Below is a small trained network, with its code and all its weights. Each question gives an input and a class and asks what happens when units are switched off, that is, made to give their printed mean instead of their output.

import numpy as np


def w(rows, s, z=0):
    codes = np.array(rows[::2]) - 128.0
    scale = np.full(codes.shape[1], s)
    scale[-1] = z or s
    return codes * scale


def norm(h):
    return h / np.sqrt((h * h).mean(-1, keepdims=True) + 1e-5)


def f(y):
    return np.maximum(y, 0)


def log_softmax(a):
    a = a - a.max(-1, keepdims=True)
    return a - np.log(np.exp(a).sum(-1, keepdims=True))


def net(x, mask):
    res = np.array(x, float).reshape(1, 6) / 4 @ E
    u = 0
    for l in range(4):
        y = f(norm(res) @ A[l][:, :-1].T + A[l][:, -1])
        res = res + np.where(mask[u : u + 6], y, B[l][:, -1]) @ B[l][:, :-1]
        u += 6
    return log_softmax(norm(res)[-1] @ U[:, :-1].T + U[:, -1])


A, B = {}, {}
E = w([
[39,218,86,66,148,205],'x0',
[184,177,102,255,203,189],'x1',
[83,131,17,77,216,129],'x2',
[203,124,146,47,143,176],'x3',
[155,133,187,106,218,237],'x4',
[80,102,91,88,64,221],'x5',
],0.0069)
A[0] = w([
[220,67,125,137,230,80,27],'L0N1',
[38,13,163,144,165,74,4],'L0N2',
[187,240,145,87,78,135,123],'L0N3',
[65,13,112,146,169,74,69],'L0N4',
[142,109,189,255,27,243,92],'L0N5',
[224,156,111,143,62,202,79],'L0N6',
],0.0076,0.0024)
B[0] = w([
[254,212,79,48,78,198,205],'L0N1',
[171,142,135,77,181,126,172],'L0N2',
[174,163,88,76,84,169,176],'L0N3',
[147,236,94,89,109,61,186],'L0N4',
[102,221,140,165,105,175,253],'L0N5',
[86,140,150,78,155,88,180],'L0N6',
],0.0097,0.005)
A[1] = w([
[93,101,254,55,100,171,136],'L1N1',
[127,105,254,26,99,165,97],'L1N2',
[106,209,87,96,78,19,61],'L1N3',
[122,18,47,58,102,236,101],'L1N4',
[111,137,194,33,188,185,172],'L1N5',
[83,121,64,168,198,188,3],'L1N6',
],0.0075,0.0023)
B[1] = w([
[254,234,38,49,63,84,205],'L1N1',
[242,150,34,51,199,81,217],'L1N2',
[92,21,144,147,99,196,253],'L1N3',
[157,112,77,241,143,17,197],'L1N4',
[117,236,66,167,142,115,241],'L1N5',
[108,81,164,216,201,47,173],'L1N6',
],0.0077,0.0052)
A[2] = w([
[70,138,122,53,133,113,46],'L2N1',
[155,37,185,86,50,42,2],'L2N2',
[32,187,48,75,41,145,137],'L2N3',
[117,106,73,206,204,110,173],'L2N4',
[166,144,195,152,254,115,155],'L2N5',
[149,34,103,183,98,90,103],'L2N6',
],0.0079,0.0031)
B[2] = w([
[94,202,151,157,24,236,151],'L2N1',
[132,95,2,217,233,101,167],'L2N2',
[147,107,212,40,155,86,254],'L2N3',
[174,112,97,68,165,22,214],'L2N4',
[100,122,164,97,67,105,195],'L2N5',
[122,149,92,108,176,29,164],'L2N6',
],0.0088,0.0057)
A[3] = w([
[142,84,68,126,143,143,48],'L3N1',
[128,112,208,190,74,217,77],'L3N2',
[53,140,112,155,165,212,73],'L3N3',
[255,158,140,217,111,135,252],'L3N4',
[82,73,98,156,194,150,52],'L3N5',
[48,189,90,181,159,114,26],'L3N6',
],0.0095,0.0022)
B[3] = w([
[122,51,129,152,90,126,146],'L3N1',
[61,21,158,155,94,115,156],'L3N2',
[119,106,91,89,230,134,138],'L3N3',
[130,145,120,39,68,155,255],'L3N4',
[141,96,72,150,5,72,141],'L3N5',
[161,98,148,215,179,182,167],'L3N6',
],0.012,0.008)
U = w([
[204,187,134,22,111,124,233],'0',
[27,90,223,156,41,175,101],'1',
[103,6,111,183,168,47,161],'2',
[105,135,163,204,207,206,1],'3',
],0.014,0.0039)

Each question gives the input, the list of numbers given to net, and the class t.
The units are the neurons (one row each of A and B). Each row of codes is followed by its name. A weight is (code - 128) times the scale printed after its matrix; where a second scale follows, it is the last column's (A, B and U).
mask holds one flag per neuron, layer by layer. A switched-off neuron (its flag False) gives its mean, the last column of its row in B, instead of its output. The means were averaged over made-up inputs and are rounded, as every weight is.
A unit's drop is (log p(t) with every unit on - log p(t) with that unit switched off) / (log p(t) with every unit on - log p(t) with every unit switched off).
The circuit of an input: a set's keep is (log p(t) with only the set's units on - log p(t) with every unit switched off) / (log p(t) with every unit on - log p(t) with every unit switched off). Starting from the 12 units with the biggest drops (on a tie, the unit counted first), units are removed one at a time, each time the one whose removal leaves the highest keep (on an exact tie, the one counted first), for as long as the keep stays at least 0.8.
units of the circuit, in order: the units of the circuit, biggest drop first
unit that matters most: the unit with the biggest drop
top k neurons: the k neurons with the biggest drops, biggest first
top k neurons in layer l: the k neurons of layer l with the biggest drops, biggest first
drop when u is switched off: that unit's drop, to one decimal
input [-3,-7,2,6,-8,-6], class 2: units of the circuit, in order => (L2N2 L1N3)
input [3,8,1,5,-1,2], class 3: top 2 neurons in layer 3 => (L3N6 L3N4)
input [-8,-5,1,-2,-3,-2], class 2: units of the circuit, in order => (L2N2)
input [8,1,8,7,1,7], class 2: top 2 neurons in layer 1 => (L1N4 L1N6)
input [-4,1,6,-1,-6,3], class 2: units of the circuit, in order => (L1N3 L3N4)
input [6,6,-8,-1,7,-2], class 3: units of the circuit, in order => (L0N1 L2N3)
input [8,-2,5,0,8,-6], class 3: top 3 neurons => (L3N4 L3N6 L0N1)
input [6,2,-2,-6,-4,6], class 1: top 4 neurons => (L2N3 L1N5 L2N2 L1N4)
input [8,5,-6,2,-7,6], class 1: top 2 neurons in layer 0 => (L0N5 L0N1)
input [-5,8,-6,4,-8,8], class 1: top 2 neurons => (L0N5 L3N2)
input [-2,6,4,-8,0,8], class 2: top 2 neurons => (L1N6 L2N4)
input [5,3,-6,1,-4,-4], class 1: top 2 neurons in layer 1 => (L1N2 L1N1)
input [5,-5,6,0,-8,-6], class 1: top 2 neurons in layer 2 => (L2N1 L2N4)
input [2,-1,-6,0,-8,0], class 1: unit that matters most => L1N2
input [6,4,-7,2,-5,-5], class 1: top 2 neurons in layer 1 => (L1N2 L1N1)
input [-5,7,-4,-1,7,7], class 1: top 2 neurons in layer 3 => (L3N2 L3N4)
input [2,1,-1,-7,1,4], class 3: top 2 neurons in layer 0 => (L0N5 L0N1)
input [1,6,-5,-4,-1,-1], class 1: top 2 neurons in layer 3 => (L3N2 L3N4)
input [3,2,6,4,7,4], class 2: top 2 neurons in layer 0 => (L0N1 L0N5)
input [-7,-8,0,-4,-1,6], class 2: units of the circuit, in order => (L2N2)
input [-3,1,-3,-4,-2,7], class 1: drop when L0N5 is switched off => 0.2
input [-3,1,-6,-7,-1,-3], class 1: drop when L0N5 is switched off => 0.5
input [-6,-2,-5,-2,-7,1], class 2: drop when L3N2 is switched off => 0.0
input [-2,-2,6,0,-7,8], class 2: drop when L1N4 is switched off => 0.1
